Below are the code and all the weights of a small trained network. Each question names an input and a class and asks about switching units off, where a switched-off unit gives its printed mean instead of its output.

import numpy as np


def w(rows, s, z=0):
    codes = np.array(rows[::2]) - 128.0
    scale = np.full(codes.shape[1], s)
    scale[-1] = z or s
    return codes * scale


def norm(h):
    return h / np.sqrt((h * h).mean(-1, keepdims=True) + 1e-5)


def f(y):
    return np.maximum(y, 0)


def log_softmax(a):
    a = a - a.max(-1, keepdims=True)
    return a - np.log(np.exp(a).sum(-1, keepdims=True))


def net(x, mask):
    res = np.array(x, float).reshape(1, 5) / 4 @ E
    u = 0
    for l in range(3):
        y = f(norm(res) @ A[l][:, :-1].T + A[l][:, -1])
        res = res + np.where(mask[u : u + 3], y, B[l][:, -1]) @ B[l][:, :-1]
        u += 3
    return log_softmax(norm(res)[-1] @ U[:, :-1].T + U[:, -1])


A, B = {}, {}
E = w([
[92,181,148,55,132,220,200,139,36,254,117],'x0',
[126,203,128,63,91,164,181,73,183,21,126],'x1',
[105,241,184,217,164,89,153,79,206,175,203],'x2',
[157,72,54,190,117,188,195,64,90,117,218],'x3',
[42,113,184,77,60,53,140,63,50,159,210],'x4',
],0.0007)
A[0] = w([
[79,98,178,75,68,66,105,81,95,140,174,3],'0.n0',
[115,32,62,88,145,51,74,158,140,4,136,100],'0.n1',
[70,141,180,111,30,45,110,67,18,113,199,41],'0.n2',
],0.002,0.0024)
B[0] = w([
[252,139,62,183,137,184,64,174,215,102,44,165],'0.n0',
[64,190,140,134,107,132,184,112,161,241,140,251],'0.n1',
[205,162,58,165,216,221,93,168,211,105,71,220],'0.n2',
],0.003,0.0015)
A[1] = w([
[152,76,111,162,122,142,195,46,66,83,226,68],'1.n0',
[112,186,152,42,62,156,136,46,160,4,149,4],'1.n1',
[128,198,230,50,121,52,51,150,122,112,84,82],'1.n2',
],0.0028,0.0018)
B[1] = w([
[45,98,115,125,47,138,40,230,114,54,150,231],'1.n0',
[215,47,221,124,249,37,154,221,45,164,34,225],'1.n1',
[89,35,29,202,55,200,129,155,57,50,254,254],'1.n2',
],0.0026,0.0015)
A[2] = w([
[69,136,188,197,76,5,160,83,189,145,138,213],'2.n0',
[147,66,118,163,153,40,54,115,59,208,154,5],'2.n1',
[125,45,92,22,80,153,122,122,117,193,75,100],'2.n2',
],0.0029,0.0017)
B[2] = w([
[61,191,117,4,115,191,194,65,75,183,153,252],'2.n0',
[212,108,190,45,227,79,213,207,81,37,26,192],'2.n1',
[91,224,150,150,138,89,141,32,205,126,210,245],'2.n2',
],0.0032,0.0019)
U = w([
[218,226,6,213,226,253,77,182,255,108,28,236],'0',
[27,204,124,51,103,196,246,110,54,209,155,249],'1',
[215,41,226,29,251,29,251,246,13,54,13,214],'2',
[13,21,9,227,22,213,51,252,38,30,222,131],'3',
[23,231,165,68,149,100,211,49,149,159,211,139],'4',
[141,30,216,145,53,50,20,20,119,202,71,2],'5',
[221,29,234,181,29,16,22,29,82,133,16,2],'6',
],0.0033,0.0029)

Each question gives the input, the list of numbers given to net, and the class t.
The units are the neurons (one row each of A and B). Each row of codes is followed by its name. A weight is (code - 128) times the scale printed after its matrix; where a second scale follows, it is the last column's (A, B and U).
mask holds one flag per neuron, layer by layer. A switched-off neuron (its flag False) gives its mean, the last column of its row in B, instead of its output. The means were averaged over made-up inputs and are rounded, as every weight is.
A unit's drop is (log p(t) with every unit on - log p(t) with that unit switched off) / (log p(t) with every unit on - log p(t) with every unit switched off).
The circuit of an input: a set's keep is (log p(t) with only the set's units on - log p(t) with every unit switched off) / (log p(t) with every unit on - log p(t) with every unit switched off). Starting from all 9 units, units are removed one at a time, each time the one whose removal leaves the highest keep (on an exact tie, the one counted first), for as long as the keep stays at least 0.8.
units of the circuit, in order: the units of the circuit, biggest drop first
most important unit: the unit with the biggest drop
k most important neurons: the k neurons with the biggest drops, biggest first
top k neurons in layer l: the k neurons of layer l with the biggest drops, biggest first
input [6,-8,4,2,8], class 0: 4 most important neurons : [0.n2, 0.n0, 1.n1, 2.n0]
input [-4,-6,-1,1,2], class 2: units of the circuit, in order : [2.n1]
input [-2,-5,5,-7,-2], class 3: units of the circuit, in order : [1.n2, 0.n2]
input [-4,-8,-8,8,-1], class 2: 3 most important neurons : [2.n1, 1.n2, 0.n1]
input [5,7,-5,-8,4], class 3: 2 most important neurons : [1.n2, 2.n1]
input [6,-3,5,-8,2], class 3: units of the circuit, in order : [1.n2, 0.n1]
input [-7,-3,2,7,8], class 0: 3 most important neurons : [0.n2, 0.n0, 1.n2]
input [1,6,8,6,8], class 0: units of the circuit, in order : [0.n2, 0.n1, 0.n0, 2.n0]
input [-8,4,-6,5,3], class 1: 2 most important neurons : [0.n1, 2.n0]
input [-4,7,-8,-8,-6], class 3: 3 most important neurons : [1.n2, 0.n2, 2.n1]
input [-1,8,5,6,-1], class 2: 3 most important neurons : [1.n1, 0.n1, 1.n2]
input [-8,-5,-8,-6,-3], class 1: 3 most important neurons : [0.n1, 1.n1, 0.n2]
input [1,-7,-7,6,1], class 2: 3 most important neurons : [2.n1, 1.n2, 2.n0]
input [-5,8,-8,1,-1], class 2: 3 most important neurons : [1.n1, 2.n0, 0.n2]
input [-7,-7,6,-3,-1], class 1: units of the circuit, in order : [2.n0]
input [4,3,-6,2,2], class 4: 3 most important neurons : [2.n2, 1.n2, 2.n0]
input [4,5,0,-6,7], class 0: units of the circuit, in order : [0.n2, 0.n0]
input [5,0,-1,6,-2], class 3: units of the circuit, in order : [1.n0, 2.n0, 0.n2]
input [4,7,7,-2,-5], class 2: 2 most important neurons : [1.n1, 0.n1]
input [-8,8,1,1,-2], class 1: 3 most important neurons : [0.n1, 2.n0, 2.n1]
input [5,-7,-2,-7,5], class 2: 2 most important neurons : [2.n1, 1.n0]
input [-5,4,-5,-5,1], class 1: units of the circuit, in order : [0.n1]
input [-6,2,-1,-1,3], class 1: top 2 neurons in layer 2 : [2.n0, 2.n2]
input [1,-8,3,4,-7], class 2: top 2 neurons in layer 2 : [2.n1, 2.n2]
input [-3,-4,0,6,8], class 0: top 2 neurons in layer 0 : [0.n2, 0.n0]
input [-1,-3,4,4,-3], class 3: top 2 neurons in layer 0 : [0.n1, 0.n2]
input [-1,3,1,-7,5], class 3: most important unit : 1.n2
